Below are the code and all the weights of a small trained network. Each question names an input and a class and asks about switching units off, where a switched-off unit gives its printed mean instead of its output.

import numpy as np


def w(rows, s, z=0):
    codes = np.array(rows[::2]) - 128.0
    scale = np.full(codes.shape[1], s)
    scale[-1] = z or s
    return codes * scale


def f(y):
    return y / 2 * (1 + np.tanh(0.7978845608 * (y + 0.044715 * y**3)))


def log_softmax(a):
    a = a - a.max(-1, keepdims=True)
    return a - np.log(np.exp(a).sum(-1, keepdims=True))


def net(x, mask):
    res = np.array(x, float).reshape(1, 8) / 4 @ E
    y = f(res @ A[0][:, :-1].T + A[0][:, -1])
    res = res + np.where(mask, y, B[0][:, -1]) @ B[0][:, :-1]
    return log_softmax(res[-1] @ U[:, :-1].T + U[:, -1])


A, B = {}, {}
E = w([
[48,127,80,234,57,124,138,179,225,144,48],'x0',
[25,92,222,114,97,12,74,149,85,182,121],'x1',
[120,127,122,118,114,140,128,132,124,130,132],'x2',
[42,210,137,137,181,170,189,166,60,176,88],'x3',
[111,125,205,222,140,193,114,19,161,195,179],'x4',
[144,114,80,254,146,133,76,218,57,133,212],'x5',
[171,160,176,171,112,107,142,122,121,100,118],'x6',
[129,107,95,121,153,123,126,130,127,172,114],'x7',
],0.0054)
A[0] = w([
[183,132,144,68,178,121,99,92,56,122,172,40],'n0',
[129,120,92,212,141,113,105,170,16,144,188,229],'n1',
[47,228,142,145,212,216,202,166,33,185,66,108],'n2',
[185,27,92,112,26,94,8,96,195,48,187,145],'n3',
[86,112,196,122,107,47,76,143,98,185,123,43],'n4',
[104,168,196,158,121,193,74,42,168,174,164,159],'n5',
[88,119,165,161,156,183,110,89,169,186,192,2],'n6',
[203,179,42,158,179,227,190,125,184,108,118,54],'n7',
[118,169,151,43,131,110,167,48,174,150,55,132],'n8',
[49,110,196,129,104,31,138,144,96,169,156,72],'n9',
[162,139,136,66,165,114,121,82,48,119,184,53],'n10',
[134,136,79,78,154,64,113,175,103,44,78,28],'n11',
[68,99,205,133,133,48,51,138,98,149,115,71],'n12',
[119,112,210,175,124,203,88,61,159,200,153,76],'n13',
[106,124,177,182,136,148,121,46,158,212,178,80],'n14',
[73,126,192,125,87,57,79,140,104,156,133,104],'n15',
[108,124,179,52,94,139,201,69,181,113,72,102],'n16',
[153,38,152,167,99,105,75,48,181,85,159,206],'n17',
[165,226,59,136,131,226,162,109,161,62,150,110],'n18',
[36,125,189,131,78,55,67,117,78,137,127,111],'n19',
[69,162,95,182,35,129,102,170,206,125,85,80],'n20',
[30,255,167,146,156,188,226,172,62,150,112,119],'n21',
[157,161,78,66,113,58,135,238,127,92,85,145],'n22',
[89,102,200,214,165,208,149,55,155,218,160,186],'n23',
[140,124,136,67,189,120,120,78,56,64,208,124],'n24',
[117,124,184,37,143,111,187,46,180,140,62,113],'n25',
[106,108,75,84,175,151,141,157,118,244,121,241],'n26',
[140,93,81,211,148,107,113,175,68,142,196,69],'n27',
[57,84,78,206,67,144,180,160,219,140,55,81],'n28',
[181,122,150,65,201,126,117,81,52,143,171,60],'n29',
[88,144,57,185,30,100,117,143,250,117,129,120],'n30',
[120,114,92,184,130,142,57,170,65,130,208,94],'n31',
[147,100,125,64,164,91,195,37,152,190,5,158],'n32',
[90,129,151,100,98,13,66,131,76,174,106,50],'n33',
[170,112,156,76,188,135,119,91,54,113,166,53],'n34',
[166,97,141,85,158,138,136,131,62,150,185,114],'n35',
[161,83,89,202,194,114,79,189,67,164,168,137],'n36',
[181,147,169,67,173,150,119,113,68,124,187,34],'n37',
[139,140,83,62,82,39,124,221,72,15,86,233],'n38',
[187,171,66,132,116,237,160,109,141,91,130,74],'n39',
[164,144,173,62,144,110,121,124,57,140,201,19],'n40',
],0.0048,0.0021)
B[0] = w([
[69,112,171,179,98,93,151,120,101,165,58,178],'n0',
[122,189,147,114,44,180,160,176,206,108,206,244],'n1',
[246,148,222,28,149,36,81,97,207,221,184,224],'n2',
[218,145,243,77,185,24,53,123,201,229,181,250],'n3',
[114,40,76,96,226,185,220,94,134,32,177,179],'n4',
[128,191,52,109,110,178,53,127,79,87,108,216],'n5',
[120,136,98,113,164,172,60,153,110,122,66,152],'n6',
[117,25,120,88,179,123,246,77,87,26,186,214],'n7',
[83,173,148,143,73,206,163,229,255,94,166,199],'n8',
[154,46,78,88,206,133,216,87,137,58,186,189],'n9',
[34,114,173,188,78,99,137,125,80,139,59,177],'n10',
[146,161,107,134,164,198,58,122,96,109,67,157],'n11',
[142,52,87,104,159,147,187,108,119,47,181,191],'n12',
[133,167,31,152,152,180,59,119,56,92,82,199],'n13',
[152,159,50,123,152,206,63,154,38,65,91,193],'n14',
[149,73,79,82,179,129,204,96,117,87,170,182],'n15',
[112,149,156,180,69,217,157,228,165,82,164,189],'n16',
[181,191,106,68,123,85,71,111,128,168,145,221],'n17',
[142,21,102,75,204,98,215,78,95,74,183,205],'n18',
[156,61,81,80,193,100,179,76,117,48,194,199],'n19',
[33,76,178,179,100,67,163,69,71,180,74,184],'n20',
[227,122,218,34,177,32,65,94,161,243,175,209],'n21',
[143,171,74,134,140,174,46,80,62,119,86,201],'n22',
[157,188,30,93,127,172,51,113,87,122,77,253],'n23',
[36,154,180,206,68,78,141,97,106,201,76,204],'n24',
[87,166,136,178,73,199,143,205,228,80,167,208],'n25',
[160,173,123,120,92,81,126,72,137,123,161,188],'n26',
[109,144,174,170,105,189,173,212,202,92,157,188],'n27',
[53,65,160,213,77,65,185,92,85,218,58,210],'n28',
[47,76,166,217,58,80,144,129,88,167,42,193],'n29',
[74,98,195,174,124,46,131,69,94,187,75,205],'n30',
[92,164,180,153,69,196,135,213,203,79,131,190],'n31',
[108,165,126,140,64,179,134,216,205,82,196,205],'n32',
[139,84,85,87,201,177,153,102,83,42,147,184],'n33',
[47,86,199,200,73,99,151,116,98,171,46,177],'n34',
[64,140,125,184,81,104,137,128,139,156,105,172],'n35',
[108,164,152,155,37,168,174,202,220,72,172,212],'n36',
[43,64,158,186,77,87,174,106,83,165,68,174],'n37',
[156,228,40,95,135,162,51,95,77,135,69,250],'n38',
[112,20,106,117,207,114,210,64,89,85,177,188],'n39',
[44,111,144,215,108,141,163,68,68,121,88,169],'n40',
],0.0043,0.004)
U = w([
[122,1,81,104,245,137,251,83,104,40,186,86],'0',
[26,92,171,232,79,83,170,100,88,210,17,94],'1',
[137,175,108,117,112,119,138,119,131,133,160,255],'2',
[97,194,153,153,70,196,162,250,220,81,177,78],'3',
[218,155,192,58,196,62,77,106,171,227,170,104],'4',
[132,223,15,119,162,182,42,117,40,98,48,89],'5',
],0.0068,0.0083)

Each question gives the input, the list of numbers given to net, and the class t.
The units are the neurons (one row each of A and B). Each row of codes is followed by its name. A weight is (code - 128) times the scale printed after its matrix; where a second scale follows, it is the last column's (A, B and U).
mask holds one flag per neuron, in row order. A switched-off neuron (its flag False) gives its mean, the last column of its row in B, instead of its output. The means were averaged over made-up inputs and are rounded, as every weight is.
A unit's drop is (log p(t) with every unit on - log p(t) with that unit switched off) / (log p(t) with every unit on - log p(t) with every unit switched off).
The circuit of an input: a set's keep is (log p(t) with only the set's units on - log p(t) with every unit switched off) / (log p(t) with every unit on - log p(t) with every unit switched off). Starting from the 12 units with the biggest drops (on a tie, the unit counted first), units are removed one at a time, each time the one whose removal leaves the highest keep (on an exact tie, the one counted first), for as long as the keep stays at least 0.8.
units of the circuit, in order: the units of the circuit, biggest drop first
most important unit: the unit with the biggest drop
top k neurons: the k neurons with the biggest drops, biggest first
drop of u: that unit's drop, to one decimal
input [-7,2,-7,-1,8,7,-2,2], class 5: most important unit : n23
input [6,-1,7,8,-8,-1,8,1], class 4: units of the circuit, in order : n21; n2
input [-6,1,4,-3,-7,-6,6,5], class 5: top 2 neurons : n38; n22
input [2,-5,-4,7,-7,6,1,0], class 4: top 2 neurons : n2; n21
input [6,-4,0,3,-4,-2,8,1], class 1: units of the circuit, in order : n28; n20
input [1,0,-3,-4,-8,-4,-5,7], class 5: units of the circuit, in order : n38; n22
input [2,-4,-8,8,-7,6,0,-1], class 4: units of the circuit, in order : n2; n21
input [-1,-2,7,3,-7,8,6,2], class 3: units of the circuit, in order : n1; n36
input [-3,-2,2,7,1,-7,3,2], class 3: top 2 neurons : n8; n25
input [-2,-3,3,0,-7,8,-1,4], class 3: units of the circuit, in order : n36; n1
input [7,2,8,-1,8,7,5,-4], class 5: units of the circuit, in order : n23; n14
input [7,7,6,-8,5,3,-2,1], class 4: top 2 neurons : n3; n17
input [7,-8,2,7,-1,6,-1,-6], class 0: top 3 neurons : n7; n18; n39
input [1,-8,-8,-6,-3,8,1,-8], class 0: units of the circuit, in order : n7
input [4,-2,-8,7,-7,-7,0,-1], class 3: top 4 neurons : n8; n32; n16; n25
input [-1,-3,-7,-7,-8,-4,6,-4], class 5: top 3 neurons : n38; n22; n11
input [-5,-8,-7,5,0,-7,8,-7], class 0: top 3 neurons : n18; n7; n39
input [8,1,-1,3,-3,5,-4,-4], class 1: top 2 neurons : n28; n20
input [-5,7,-1,7,-1,6,0,-1], class 0: top 2 neurons : n9; n4
input [7,-1,7,-8,-6,-2,8,2], class 4: units of the circuit, in order : n3
input [5,-2,-6,8,5,4,-3,-2], class 4: units of the circuit, in order : n2; n21
input [7,-4,7,-8,4,-5,-6,6], class 4: top 2 neurons : n3; n17
input [6,5,1,-8,-4,-1,8,3], class 4: drop of n3 : 0.6
input [-3,-2,0,-1,-4,-8,-7,-6], class 3: drop of n17 : 0.0
